Below is a small trained network, with its code and all its weights. Each question gives an input and a class and asks what happens when units are switched off, that is, made to give their printed mean instead of their output.

import numpy as np


def w(rows, s, z=0):
    codes = np.array(rows[::2]) - 128.0
    scale = np.full(codes.shape[1], s)
    scale[-1] = z or s
    return codes * scale


def norm(h):
    return h / np.sqrt((h * h).mean(-1, keepdims=True) + 1e-5)


def f(y):
    return np.maximum(y, 0)


def log_softmax(a):
    a = a - a.max(-1, keepdims=True)
    return a - np.log(np.exp(a).sum(-1, keepdims=True))


def net(x, mask):
    res = np.array(x, float).reshape(1, 7) / 4 @ E
    u = 0
    for l in range(4):
        y = f(norm(res) @ A[l][:, :-1].T + A[l][:, -1])
        res = res + np.where(mask[u : u + 3], y, B[l][:, -1]) @ B[l][:, :-1]
        u += 3
    return log_softmax(norm(res)[-1] @ U[:, :-1].T + U[:, -1])


A, B = {}, {}
E = w([
[101,38,70],'x0',
[255,54,170],'x1',
[181,100,23],'x2',
[209,159,99],'x3',
[87,9,95],'x4',
[61,158,122],'x5',
[81,201,114],'x6',
],0.0042)
A[0] = w([
[40,139,180,27],'0.n1',
[106,180,96,147],'0.n2',
[2,46,112,6],'0.n3',
],0.0051,0.0022)
B[0] = w([
[142,2,201,208],'0.n1',
[87,120,129,221],'0.n2',
[83,248,107,251],'0.n3',
],0.0073,0.0018)
A[1] = w([
[99,68,34,182],'1.n1',
[132,151,193,128],'1.n2',
[53,159,2,7],'1.n3',
],0.007,0.0018)
B[1] = w([
[3,95,80,246],'1.n1',
[60,80,143,196],'1.n2',
[129,160,205,252],'1.n3',
],0.0067,0.003)
A[2] = w([
[253,160,155,63],'2.n1',
[161,52,105,6],'2.n2',
[147,91,124,22],'2.n3',
],0.0045,0.0016)
B[2] = w([
[120,181,143,249],'2.n1',
[71,4,143,181],'2.n2',
[122,73,113,140],'2.n3',
],0.0046,0.0013)
A[3] = w([
[13,51,206,139],'3.n1',
[197,100,100,100],'3.n2',
[4,128,195,252],'3.n3',
],0.0038,0.0014)
B[3] = w([
[148,217,253,228],'3.n1',
[152,177,136,143],'3.n2',
[40,180,228,254],'3.n3',
],0.0031,0.0042)
U = w([
[152,5,31,86],'0',
[229,79,154,35],'1',
[72,153,244,144],'2',
[235,238,88,34],'3',
[8,185,62,252],'4',
],0.013,0.0035)

Each question gives the input, the list of numbers given to net, and the class t.
The units are the neurons (one row each of A and B). Each row of codes is followed by its name. A weight is (code - 128) times the scale printed after its matrix; where a second scale follows, it is the last column's (A, B and U).
mask holds one flag per neuron, layer by layer. A switched-off neuron (its flag False) gives its mean, the last column of its row in B, instead of its output. The means were averaged over made-up inputs and are rounded, as every weight is.
A unit's drop is (log p(t) with every unit on - log p(t) with that unit switched off) / (log p(t) with every unit on - log p(t) with every unit switched off).
top k neurons: the k neurons with the biggest drops, biggest first
drop of u: that unit's drop, to one decimal
input [6,1,8,-2,7,1,0], class 4: top 2 neurons	[1.n1, 0.n3]
input [-2,7,2,-5,-6,-1,-2], class 3: top 2 neurons	[1.n1, 0.n1]
input [1,2,-1,0,4,-6,0], class 0: top neuron	[1.n3]
input [2,4,2,-3,-6,1,-2], class 3: top 2 neurons	[1.n1, 0.n1]
input [5,4,-1,0,-6,3,0], class 1: top 4 neurons	[1.n1, 0.n3, 3.n3, 0.n2]
input [-4,-4,3,8,1,1,-1], class 3: top 2 neurons	[1.n1, 3.n3]
input [1,8,4,-4,-7,7,-3], class 3: top 3 neurons	[1.n1, 0.n1, 2.n1]
input [-6,1,8,-7,7,-1,-5], class 4: top 3 neurons	[1.n1, 0.n1, 0.n3]
input [3,5,-1,-3,-4,2,-3], class 1: top 2 neurons	[1.n1, 0.n3]
input [-3,2,3,3,4,-6,7], class 0: drop of 3.n3	0.1
input [7,2,6,-8,7,6,-6], class 4: drop of 3.n1	0.0
